Below is a small trained network, with its code and all its weights. Each question gives an input and a target symbol and asks what happens when units are switched off, that is, made to give their printed mean instead of their output.

import numpy as np


def w(rows, s, z=0):
    codes = np.array(rows[::2]) - 128.0
    scale = np.full(codes.shape[1], s)
    scale[-1] = z or s
    return codes * scale


def f(y):
    return np.maximum(y, 0)


def softmax(a):
    e = np.exp(a - a.max(-1, keepdims=True))
    return e / e.sum(-1, keepdims=True)


def log_softmax(a):
    a = a - a.max(-1, keepdims=True)
    return a - np.log(np.exp(a).sum(-1, keepdims=True))


def net(x, mask):
    ids = ['αβγδεζηθλμξστφψω'.index(c) for c in x.split()]
    T = len(ids)
    res = E[ids] + P[:T]
    q, k, v = (res @ M[0].T for M in (Q, K, V))
    z = softmax(np.where(np.tri(T) > 0, q @ k.T / 3**0.5, -1e9)) @ v
    res = res + np.where(mask[0], z, O[0][:, -1]) @ O[0][:, :-1]
    y = f(res @ A[0][:, :-1].T + A[0][:, -1])
    res = res + np.where(mask[1:9], y, B[0][:, -1]) @ B[0][:, :-1]
    return log_softmax(res[-1] @ U[:, :-1].T + U[:, -1])


Q, K, V, O, A, B = {}, {}, {}, {}, {}, {}
E = w([
[162,135,125,90,130,236],'α',
[78,179,106,176,55,13],'β',
[206,57,113,146,130,111],'γ',
[70,155,91,69,95,131],'δ',
[147,66,156,171,125,70],'ε',
[97,101,200,125,111,37],'ζ',
[109,146,150,110,72,124],'η',
[204,158,121,145,71,166],'θ',
[102,138,115,162,213,166],'λ',
[131,64,144,126,207,131],'μ',
[205,138,73,118,71,70],'ξ',
[187,73,152,63,181,185],'σ',
[100,227,122,79,41,161],'τ',
[150,68,249,155,88,89],'φ',
[152,131,176,128,43,225],'ψ',
[83,134,117,94,139,95],'ω',
],0.019)
P = w([
[24,1,49,130,15,135],'0',
[101,138,153,141,89,164],'1',
[126,115,171,126,99,170],'2',
[129,121,170,117,113,188],'3',
[144,125,178,102,95,187],'4',
[153,124,171,100,102,170],'5',
[156,138,180,80,88,165],'6',
[166,121,182,77,91,179],'7',
],0.0075)
Q[0] = w([
[151,116,193,2,39,92],'H0',
[53,85,87,158,126,133],'H0',
[126,212,135,148,189,110],'H0',
],0.0071)
K[0] = w([
[85,2,95,52,31,122],'H0',
[86,82,146,164,141,142],'H0',
[232,212,136,74,169,98],'H0',
],0.0089)
V[0] = w([
[201,163,2,153,117,129],'H0',
[191,118,159,195,149,225],'H0',
[120,43,92,66,136,117],'H0',
],0.0092)
O[0] = w([
[237,213,99,178,101,179,48],'H0',
[175,110,106,33,53,93,3],'H0',
[217,172,149,103,254,74,226],'H0',
],0.01,0.0081)
A[0] = w([
[109,78,192,231,100,180,194],'N0',
[68,59,200,173,110,62,96],'N1',
[196,191,120,184,18,156,108],'N2',
[111,211,69,45,172,173,215],'N3',
[185,89,128,181,54,128,103],'N4',
[80,122,143,182,84,119,5],'N5',
[137,104,254,59,165,201,144],'N6',
[72,152,85,54,75,186,201],'N7',
],0.0086,0.0023)
B[0] = w([
[204,133,100,31,89,129,177],'N0',
[83,167,101,47,86,157,220],'N1',
[174,120,214,158,212,172,140],'N2',
[108,31,27,193,103,35,191],'N3',
[129,129,191,182,69,182,135],'N4',
[194,212,85,183,167,189,140],'N5',
[101,170,3,72,131,104,248],'N6',
[82,97,160,133,27,169,162],'N7',
],0.0065,0.013)
U = w([
[143,35,209,112,62,93,123],'α',
[137,197,41,149,68,194,45],'β',
[69,89,95,214,111,34,190],'γ',
[131,202,154,109,73,229,64],'δ',
[153,203,108,162,234,99,203],'ε',
[115,177,206,50,110,84,93],'ζ',
[98,71,90,237,124,135,168],'η',
[131,159,146,157,86,85,102],'θ',
[105,127,132,81,189,130,93],'λ',
[201,254,95,172,51,35,69],'μ',
[187,179,131,66,27,121,156],'ξ',
[209,40,159,121,98,23,146],'σ',
[74,178,192,115,146,134,157],'τ',
[128,138,221,141,104,173,188],'φ',
[94,83,214,127,200,145,2],'ψ',
[212,162,146,204,103,47,37],'ω',
],0.0071,0.0037)

Each question gives the input, a string of symbols that net reads in full, and the target symbol t.
The units are the heads (3 rows each of Q, K, V and O) and the neurons (one row each of A and B). Each row of codes is followed by its name. A weight is (code - 128) times the scale printed after its matrix; where a second scale follows, it is the last column's (O, A, B and U).
mask holds one flag per unit, heads first, then neurons. A switched-off unit (its flag False) gives its mean, the last column of its rows in O or B, instead of its output. The means were averaged over made-up inputs and are rounded, as every weight is.
A unit's drop is (log p(t) with every unit on - log p(t) with that unit switched off) / (log p(t) with every unit on - log p(t) with every unit switched off).
The circuit of an input: a set's keep is (log p(t) with only the set's units on - log p(t) with every unit switched off) / (log p(t) with every unit on - log p(t) with every unit switched off). Starting from all 9 units, units are removed one at a time, each time the one whose removal leaves the highest keep (on an exact tie, the one counted first), for as long as the keep stays at least 0.8.
units of the circuit, in order: the units of the circuit, biggest drop first
top k neurons: the k neurons with the biggest drops, biggest first
drop when u is switched off: that unit's drop, to one decimal
input ζ φ σ φ, target ζ: units of the circuit, in order => [N1 H0 N0]
input λ δ ε ζ ψ, target ξ: units of the circuit, in order => [N0 H0]
input δ ζ δ λ σ σ ζ σ, target ε: units of the circuit, in order => [H0 N6]
input τ ε ψ, target δ: units of the circuit, in order => [H0 N3 N4]
input φ δ φ, target ζ: top 2 neurons => [N1 N3]
input β δ δ δ ψ φ, target ξ: top 2 neurons => [N0 N1]
input ψ δ ζ φ ζ, target ζ: top neuron => [N1]
input δ δ ψ γ δ δ δ σ, target ε: top 3 neurons => [N6 N1 N7]
input β δ δ γ η δ β φ, target ξ: top 3 neurons => [N0 N1 N6]
input δ ξ δ δ, target ε: drop when N4 is switched off => 0.0
input β ζ η α δ σ β α, target β: drop when N6 is switched off => 0.4
input ε γ δ δ, target γ: drop when N1 is switched off => 0.2
input ξ δ δ α δ ξ, target ω: drop when N1 is switched off => 0.2
